Below are the code and all the weights of a small trained network. Each question names an input and a class and asks about switching units off, where a switched-off unit gives its printed mean instead of its output.

import numpy as np


def w(rows, s, z=0):
    codes = np.array(rows[::2]) - 128.0
    scale = np.full(codes.shape[1], s)
    scale[-1] = z or s
    return codes * scale


def f(y):
    return np.maximum(y, 0)


def log_softmax(a):
    a = a - a.max(-1, keepdims=True)
    return a - np.log(np.exp(a).sum(-1, keepdims=True))


def net(x, mask):
    res = np.array(x, float).reshape(1, 8) / 4 @ E
    y = f(res @ A[0][:, :-1].T + A[0][:, -1])
    res = res + np.where(mask, y, B[0][:, -1]) @ B[0][:, :-1]
    return log_softmax(res[-1] @ U[:, :-1].T + U[:, -1])


A, B = {}, {}
E = w([
[130,129,126,129,128,128,128],'x0',
[131,134,134,138,133,134,133],'x1',
[122,123,123,117,123,121,121],'x2',
[111,96,185,125,58,110,245],'x3',
[127,127,128,122,126,125,127],'x4',
[55,122,142,30,149,206,138],'x5',
[172,147,252,52,176,78,81],'x6',
[156,207,101,91,32,217,76],'x7',
],0.011)
A[0] = w([
[117,101,140,141,146,126,122,57],'N1',
[117,66,109,137,231,102,172,16],'N2',
[20,162,12,203,117,141,178,5],'N3',
[1,86,155,70,205,226,135,145],'N4',
[213,89,88,184,117,37,98,38],'N5',
[171,147,19,101,250,128,42,140],'N6',
[99,44,119,161,228,64,158,142],'N7',
[84,28,151,167,237,135,149,2],'N8',
],0.0077,0.0072)
B[0] = w([
[118,157,154,101,91,98,89,132],'N1',
[246,163,120,113,52,154,133,181],'N2',
[218,133,213,49,254,90,94,204],'N3',
[76,112,146,235,115,132,61,230],'N4',
[66,87,184,176,125,173,53,186],'N5',
[30,74,149,88,105,184,241,231],'N6',
[149,168,53,87,71,111,117,247],'N7',
[212,120,117,88,95,148,107,189],'N8',
],0.0095,0.011)
U = w([
[176,180,69,87,64,194,79,38],'0',
[153,109,201,52,249,94,80,85],'1',
[103,116,112,142,131,112,128,249],'2',
[101,127,107,147,133,108,127,246],'3',
[106,73,135,216,111,127,59,61],'4',
[105,43,146,120,108,138,244,71],'5',
],0.013,0.012)

Each question gives the input, the list of numbers given to net, and the class t.
The units are the neurons (one row each of A and B). Each row of codes is followed by its name. A weight is (code - 128) times the scale printed after its matrix; where a second scale follows, it is the last column's (A, B and U).
mask holds one flag per neuron, in row order. A switched-off neuron (its flag False) gives its mean, the last column of its row in B, instead of its output. The means were averaged over made-up inputs and are rounded, as every weight is.
A unit's drop is (log p(t) with every unit on - log p(t) with that unit switched off) / (log p(t) with every unit on - log p(t) with every unit switched off).
The circuit of an input: a set's keep is (log p(t) with only the set's units on - log p(t) with every unit switched off) / (log p(t) with every unit on - log p(t) with every unit switched off). Starting from all 8 units, units are removed one at a time, each time the one whose removal leaves the highest keep (on an exact tie, the one counted first), for as long as the keep stays at least 0.8.
circuit, biggest first: the units of the circuit, biggest drop first
unit that matters most: the unit with the biggest drop
k most important neurons: the k neurons with the biggest drops, biggest first
drop of u: that unit's drop, to one decimal
input [-2,2,-4,7,-7,3,-1,-5], class 3: unit that matters most -> N6
input [0,4,2,7,8,8,4,-7], class 3: circuit, biggest first -> (N4; N7)
input [2,7,-5,4,-1,6,0,3], class 4: circuit, biggest first -> (N4; N7)
input [0,-5,-2,-4,-2,-3,2,-8], class 0: circuit, biggest first -> (N7; N2)
input [-8,-8,-1,-5,3,7,-4,2], class 2: 2 most important neurons -> (N6; N5)
input [6,-5,2,5,3,4,-7,-7], class 0: circuit, biggest first -> (N7; N2; N6)
input [-2,0,-4,6,4,-7,-3,-2], class 4: 2 most important neurons -> (N5; N6)
input [7,-4,-6,7,0,7,-4,-3], class 2: circuit, biggest first -> (N6; N4)
input [6,-5,4,-1,-4,-7,4,1], class 4: 3 most important neurons -> (N3; N5; N7)
input [-3,-6,-2,5,-4,-5,-6,-4], class 1: 3 most important neurons -> (N3; N6; N4)
input [-4,-2,4,-5,0,-8,5,-6], class 4: 2 most important neurons -> (N5; N3)
input [4,7,6,1,4,-6,-6,-4], class 1: 2 most important neurons -> (N3; N4)
input [-4,6,6,-5,7,-7,-4,5], class 3: 2 most important neurons -> (N4; N6)
input [0,5,6,-4,4,8,0,1], class 4: circuit, biggest first -> (N4)
input [5,6,4,3,6,-1,-4,4], class 3: circuit, biggest first -> (N2; N8)
input [-3,-1,4,-6,0,-6,-2,-8], class 0: 4 most important neurons -> (N7; N2; N8; N4)
input [0,-4,6,-2,-2,6,3,4], class 4: circuit, biggest first -> (N4; N7)
input [-7,3,5,4,-4,4,3,-1], class 2: circuit, biggest first -> (N3; N6)
input [7,-7,7,4,-3,3,-4,-6], class 2: 2 most important neurons -> (N4; N6)
input [-3,-3,-2,-1,-1,0,-7,-7], class 0: 2 most important neurons -> (N7; N2)
input [4,-2,6,-6,1,4,-6,0], class 1: 2 most important neurons -> (N3; N7)
input [-4,-7,-4,4,1,5,1,-4], class 4: 2 most important neurons -> (N4; N6)
input [8,-1,-7,3,6,4,6,4], class 2: 3 most important neurons -> (N3; N4; N8)
input [4,-5,-5,-6,-2,-3,-3,-3], class 5: 2 most important neurons -> (N6; N4)
input [-5,4,3,0,-3,2,3,-3], class 2: circuit, biggest first -> (N3)
input [-1,-3,4,6,8,-1,-1,-8], class 0: drop of N7 -> 0.2
input [3,1,-5,8,3,-5,-8,-5], class 1: drop of N6 -> 0.1
